Below is a small trained network, with its code and all its weights. Each question gives an input and a target symbol and asks what happens when units are switched off, that is, made to give their printed mean instead of their output.

import numpy as np


def w(rows, s, z=0):
    codes = np.array(rows[::2]) - 128.0
    scale = np.full(codes.shape[1], s)
    scale[-1] = z or s
    return codes * scale


def f(y):
    return np.maximum(y, 0)


def softmax(a):
    e = np.exp(a - a.max(-1, keepdims=True))
    return e / e.sum(-1, keepdims=True)


def log_softmax(a):
    a = a - a.max(-1, keepdims=True)
    return a - np.log(np.exp(a).sum(-1, keepdims=True))


def net(x, mask):
    ids = ['αβζηξπστ'.index(c) for c in x.split()]
    T = len(ids)
    res = E[ids] + P[:T]
    u = 0
    for l in range(3):
        q, k, v = (res @ M[l].T for M in (Q, K, V))
        z = softmax(np.where(np.tri(T) > 0, q @ k.T / 3**0.5, -1e9)) @ v
        res = res + np.where(mask[u], z, O[l][:, -1]) @ O[l][:, :-1]
        u += 1
        y = f(res @ A[l][:, :-1].T + A[l][:, -1])
        res = res + np.where(mask[u : u + 4], y, B[l][:, -1]) @ B[l][:, :-1]
        u += 4
    return log_softmax(res[-1] @ U[:, :-1].T + U[:, -1])


Q, K, V, O, A, B = {}, {}, {}, {}, {}, {}
E = w([
[121,126,78,118],'α',
[62,105,80,87],'β',
[80,64,187,236],'ζ',
[96,177,120,143],'η',
[82,93,6,35],'ξ',
[128,163,63,108],'π',
[91,52,77,51],'σ',
[110,198,33,164],'τ',
],0.014)
P = w([
[198,47,70,51],'0',
[41,149,255,78],'1',
[88,132,222,124],'2',
[94,119,190,120],'3',
[97,92,145,124],'4',
[76,101,165,147],'5',
[105,39,58,97],'6',
[89,82,127,161],'7',
[101,57,54,160],'8',
[82,42,59,127],'9',
[70,54,110,176],'10',
],0.0056)
Q[0] = w([
[171,164,161,76],'L0H0',
[127,81,78,113],'L0H0',
[221,190,184,1],'L0H0',
],0.0086)
K[0] = w([
[125,176,138,54],'L0H0',
[145,103,195,88],'L0H0',
[109,200,164,2],'L0H0',
],0.0097)
V[0] = w([
[134,3,163,219],'L0H0',
[255,76,56,94],'L0H0',
[49,182,188,32],'L0H0',
],0.01)
O[0] = w([
[125,200,148,36,122],'L0H0',
[142,119,251,201,19],'L0H0',
[129,68,78,113,254],'L0H0',
],0.012,0.0021)
A[0] = w([
[167,192,182,1,85],'L0N0',
[6,133,62,57,95],'L0N1',
[233,58,42,96,177],'L0N2',
[107,175,51,82,3],'L0N3',
],0.0061,0.0027)
B[0] = w([
[184,82,102,215,166],'L0N0',
[193,173,179,190,254],'L0N1',
[57,179,193,148,196],'L0N2',
[105,110,255,158,180],'L0N3',
],0.0075,0.0097)
Q[1] = w([
[175,195,135,31],'L1H0',
[102,218,78,2],'L1H0',
[195,158,133,84],'L1H0',
],0.019)
K[1] = w([
[64,250,95,57],'L1H0',
[41,186,107,122],'L1H0',
[126,215,89,44],'L1H0',
],0.02)
V[1] = w([
[79,57,135,130],'L1H0',
[154,141,2,196],'L1H0',
[199,230,45,168],'L1H0',
],0.0094)
O[1] = w([
[91,90,49,80,189],'L1H0',
[2,122,147,110,40],'L1H0',
[75,162,238,170,2],'L1H0',
],0.0064,0.0027)
A[1] = w([
[201,160,189,162,84],'L1N0',
[228,110,201,85,127],'L1N1',
[139,114,95,254,93],'L1N2',
[97,77,68,67,254],'L1N3',
],0.0084,0.0058)
B[1] = w([
[92,35,136,161,177],'L1N0',
[140,115,10,225,158],'L1N1',
[62,106,152,40,163],'L1N2',
[113,255,23,212,246],'L1N3',
],0.0079,0.011)
Q[2] = w([
[162,223,117,186],'L2H0',
[10,216,87,163],'L2H0',
[58,165,93,246],'L2H0',
],0.014)
K[2] = w([
[253,127,239,113],'L2H0',
[204,108,153,236],'L2H0',
[242,81,201,60],'L2H0',
],0.013)
V[2] = w([
[247,56,112,145],'L2H0',
[195,217,26,119],'L2H0',
[120,177,136,104],'L2H0',
],0.011)
O[2] = w([
[248,173,147,50,207],'L2H0',
[222,118,244,255,255],'L2H0',
[75,119,133,168,45],'L2H0',
],0.0092,0.0075)
A[2] = w([
[42,25,80,2,48],'L2N0',
[34,47,139,150,148],'L2N1',
[228,94,165,22,157],'L2N2',
[121,224,230,202,3],'L2N3',
],0.0086,0.0054)
B[2] = w([
[242,8,184,165,225],'L2N0',
[56,254,37,100,180],'L2N1',
[44,204,110,132,190],'L2N2',
[72,17,236,20,255],'L2N3',
],0.0088,0.017)
U = w([
[143,164,18,97,196],'α',
[135,89,73,227,154],'β',
[107,119,59,86,122],'ζ',
[102,157,26,205,204],'η',
[210,156,8,230,130],'ξ',
[201,87,18,85,100],'π',
[209,146,69,126,1],'σ',
[81,63,3,134,65],'τ',
],0.0064,0.0061)

Each question gives the input, a string of symbols that net reads in full, and the target symbol t.
The units are the heads (3 rows each of Q, K, V and O) and the neurons (one row each of A and B). Each row of codes is followed by its name. A weight is (code - 128) times the scale printed after its matrix; where a second scale follows, it is the last column's (O, A, B and U).
mask holds one flag per unit, layer by layer, with each layer's heads first. A switched-off unit (its flag False) gives its mean, the last column of its rows in O or B, instead of its output. The means were averaged over made-up inputs and are rounded, as every weight is.
A unit's drop is (log p(t) with every unit on - log p(t) with that unit switched off) / (log p(t) with every unit on - log p(t) with every unit switched off).
The circuit of an input: a set's keep is (log p(t) with only the set's units on - log p(t) with every unit switched off) / (log p(t) with every unit on - log p(t) with every unit switched off). Starting from the 12 units with the biggest drops (on a tie, the unit counted first), units are removed one at a time, each time the one whose removal leaves the highest keep (on an exact tie, the one counted first), for as long as the keep stays at least 0.8.
units of the circuit, in order: the units of the circuit, biggest drop first
k most important neurons: the k neurons with the biggest drops, biggest first
k most important neurons of layer l: the k neurons of layer l with the biggest drops, biggest first
input η ζ ξ β ξ σ β τ ξ, target ζ: 3 most important neurons of layer 0	L0N1, L0N0, L0N2
input α β β σ η σ β σ, target α: 3 most important neurons of layer 1	L1N3, L1N1, L1N0
input ξ α β β β ξ, target ξ: 2 most important neurons of layer 1	L1N3, L1N2
input π σ β ξ β τ, target π: 3 most important neurons	L1N3, L1N2, L2N0
input ξ β π π π β π τ β, target ξ: units of the circuit, in order	L0H0, L1H0, L2N3
input τ σ π β π β β η α, target τ: units of the circuit, in order	L2H0, L0H0, L1H0, L1N2
input ζ π π π β β τ τ τ τ β, target ζ: units of the circuit, in order	L0H0, L1H0, L2N3
input η β η β π η α β, target η: units of the circuit, in order	L2H0, L1H0, L2N1
input π τ σ β α, target π: 3 most important neurons	L1N3, L2N0, L1N2
input β β σ β α, target β: 3 most important neurons	L0N1, L1N3, L2N3
input τ β β σ π β σ ζ π π, target α: units of the circuit, in order	L1N3, L2H0, L0H0, L2N0
input ξ β π, target ξ: 3 most important neurons	L0N1, L1N3, L2N3
input σ β α η β β π ξ η π π, target σ: 3 most important neurons	L0N1, L2N3, L1N1
input η ξ β η τ τ, target η: 4 most important neurons	L0N1, L2N3, L0N3, L2N0
input β β α β β η σ α τ τ, target β: 4 most important neurons	L1N3, L0N1, L2N3, L0N3
input ξ β τ η β β α, target ξ: 3 most important neurons	L0N1, L1N3, L2N3
input ξ π β η ξ β ζ η β τ π, target ζ: 2 most important neurons of layer 1	L1N1, L1N2
input τ β β π β, target τ: 2 most important neurons	L1N3, L2N0
input σ β π τ τ β σ α π τ, target σ: 4 most important neurons	L0N1, L2N3, L1N1, L1N3
input η β σ τ β π π β β β η, target η: most important neuron	L0N1
input σ π β σ β β β η σ, target σ: 3 most important neurons	L0N1, L2N3, L1N1
input α τ π β, target α: 2 most important neurons of layer 0	L0N1, L0N0
input β τ β β τ τ σ, target β: 2 most important neurons of layer 2	L2N3, L2N1
input α β α η β σ β π, target α: most important neuron of layer 2	L2N2
